Here is a tiny trained network, its code and every weight. The questions are about switching its units off for an input and a target symbol, where a switched-off unit gives its printed mean instead of its output.

import numpy as np


def w(rows, s, z=0):
    codes = np.array(rows[::2]) - 128.0
    scale = np.full(codes.shape[1], s)
    scale[-1] = z or s
    return codes * scale


def f(y):
    return y / 2 * (1 + np.tanh(0.7978845608 * (y + 0.044715 * y**3)))


def softmax(a):
    e = np.exp(a - a.max(-1, keepdims=True))
    return e / e.sum(-1, keepdims=True)


def log_softmax(a):
    a = a - a.max(-1, keepdims=True)
    return a - np.log(np.exp(a).sum(-1, keepdims=True))


def net(x, mask):
    ids = ['αδελμστ'.index(c) for c in x.split()]
    T = len(ids)
    res = E[ids] + P[:T]
    q, k, v = (res @ M[0].T for M in (Q, K, V))
    z = softmax(np.where(np.tri(T) > 0, q @ k.T / 2**0.5, -1e9)) @ v
    res = res + np.where(mask[0], z, O[0][:, -1]) @ O[0][:, :-1]
    y = f(res @ A[0][:, :-1].T + A[0][:, -1])
    res = res + np.where(mask[1:13], y, B[0][:, -1]) @ B[0][:, :-1]
    return log_softmax(res[-1] @ U[:, :-1].T + U[:, -1])


Q, K, V, O, A, B = {}, {}, {}, {}, {}, {}
E = w([
[113,113,114,84],'α',
[160,133,182,70],'δ',
[6,128,97,159],'ε',
[134,67,174,165],'λ',
[76,171,163,121],'μ',
[113,165,182,128],'σ',
[170,113,166,110],'τ',
],0.021)
P = w([
[182,129,2,84],'0',
[96,186,168,112],'1',
[74,146,173,107],'2',
[82,126,174,114],'3',
[102,110,151,123],'4',
[104,108,159,128],'5',
[102,104,172,124],'6',
[95,102,172,130],'7',
[109,107,198,123],'8',
[115,106,213,115],'9',
[112,107,217,118],'10',
],0.0075)
Q[0] = w([
[244,165,100,253],'head 1',
[160,134,240,146],'head 1',
],0.0055)
K[0] = w([
[104,246,147,111],'head 1',
[64,135,80,130],'head 1',
],0.013)
V[0] = w([
[212,177,164,2],'head 1',
[146,232,230,189],'head 1',
],0.0074)
O[0] = w([
[197,254,165,251,7],'head 1',
[142,237,201,26,74],'head 1',
],0.0083,0.0014)
A[0] = w([
[160,70,138,173,104],'neuron 1',
[81,129,177,147,60],'neuron 2',
[43,232,66,148,29],'neuron 3',
[194,80,13,187,123],'neuron 4',
[2,115,93,107,160],'neuron 5',
[111,193,210,225,39],'neuron 6',
[105,113,137,236,219],'neuron 7',
[100,64,191,181,3],'neuron 8',
[124,238,122,92,188],'neuron 9',
[101,168,115,145,59],'neuron 10',
[66,96,189,55,178],'neuron 11',
[80,199,90,130,91],'neuron 12',
],0.0094,0.0043)
B[0] = w([
[73,191,147,60,145],'neuron 1',
[95,129,109,112,146],'neuron 2',
[212,148,191,26,145],'neuron 3',
[123,154,239,185,133],'neuron 4',
[197,109,124,112,198],'neuron 5',
[130,98,96,254,161],'neuron 6',
[68,114,186,137,167],'neuron 7',
[143,251,81,81,156],'neuron 8',
[176,214,69,146,157],'neuron 9',
[149,117,118,117,123],'neuron 10',
[99,163,56,140,245],'neuron 11',
[168,100,103,91,134],'neuron 12',
],0.0072,0.011)
U = w([
[54,49,221,191,104],'α',
[109,170,65,192,95],'δ',
[141,68,2,173,108],'ε',
[74,134,134,43,213],'λ',
[182,190,167,41,20],'μ',
[134,224,106,92,42],'σ',
[211,109,191,124,255],'τ',
],0.0071,0.0028)

Each question gives the input, a string of symbols that net reads in full, and the target symbol t.
The units are the heads (2 rows each of Q, K, V and O) and the neurons (one row each of A and B). Each row of codes is followed by its name. A weight is (code - 128) times the scale printed after its matrix; where a second scale follows, it is the last column's (O, A, B and U).
mask holds one flag per unit, heads first, then neurons. A switched-off unit (its flag False) gives its mean, the last column of its rows in O or B, instead of its output. The means were averaged over made-up inputs and are rounded, as every weight is.
A unit's drop is (log p(t) with every unit on - log p(t) with that unit switched off) / (log p(t) with every unit on - log p(t) with every unit switched off).
The circuit of an input: a set's keep is (log p(t) with only the set's units on - log p(t) with every unit switched off) / (log p(t) with every unit on - log p(t) with every unit switched off). Starting from the 12 units with the biggest drops (on a tie, the unit counted first), units are removed one at a time, each time the one whose removal leaves the highest keep (on an exact tie, the one counted first), for as long as the keep stays at least 0.8.
units of the circuit, in order: the units of the circuit, biggest drop first
top k neurons: the k neurons with the biggest drops, biggest first
drop of u: that unit's drop, to one decimal
input α α α μ τ τ δ τ σ μ, target δ: top 2 neurons -> (neuron 6; neuron 9)
input τ λ δ δ σ, target δ: top 3 neurons -> (neuron 6; neuron 9; neuron 5)
input τ δ ε ε α τ α τ λ α τ, target λ: units of the circuit, in order -> (head 1; neuron 6)
input ε σ σ, target ε: top neuron -> (neuron 11)
input δ σ τ δ, target δ: units of the circuit, in order -> (head 1; neuron 6; neuron 9)
input α δ ε, target α: top 4 neurons -> (neuron 7; neuron 6; neuron 11; neuron 9)
input α ε ε, target α: units of the circuit, in order -> (head 1; neuron 7)
input λ α μ α, target ε: units of the circuit, in order -> (head 1; neuron 3)
input ε α σ ε μ ε λ, target λ: units of the circuit, in order -> (head 1; neuron 1; neuron 8)
input α τ μ, target α: top 3 neurons -> (neuron 7; neuron 6; neuron 11)
input α τ α α, target α: top 3 neurons -> (neuron 11; neuron 8; neuron 9)
input α μ σ, target α: top 3 neurons -> (neuron 7; neuron 11; neuron 6)
input α δ α, target α: drop of neuron 11 -> 0.2
input α σ δ, target α: drop of neuron 1 -> 0.0
input λ α λ ε δ λ λ λ ε τ, target λ: drop of neuron 6 -> 0.1
input ε ε τ ε λ, target λ: top neuron -> (neuron 1)
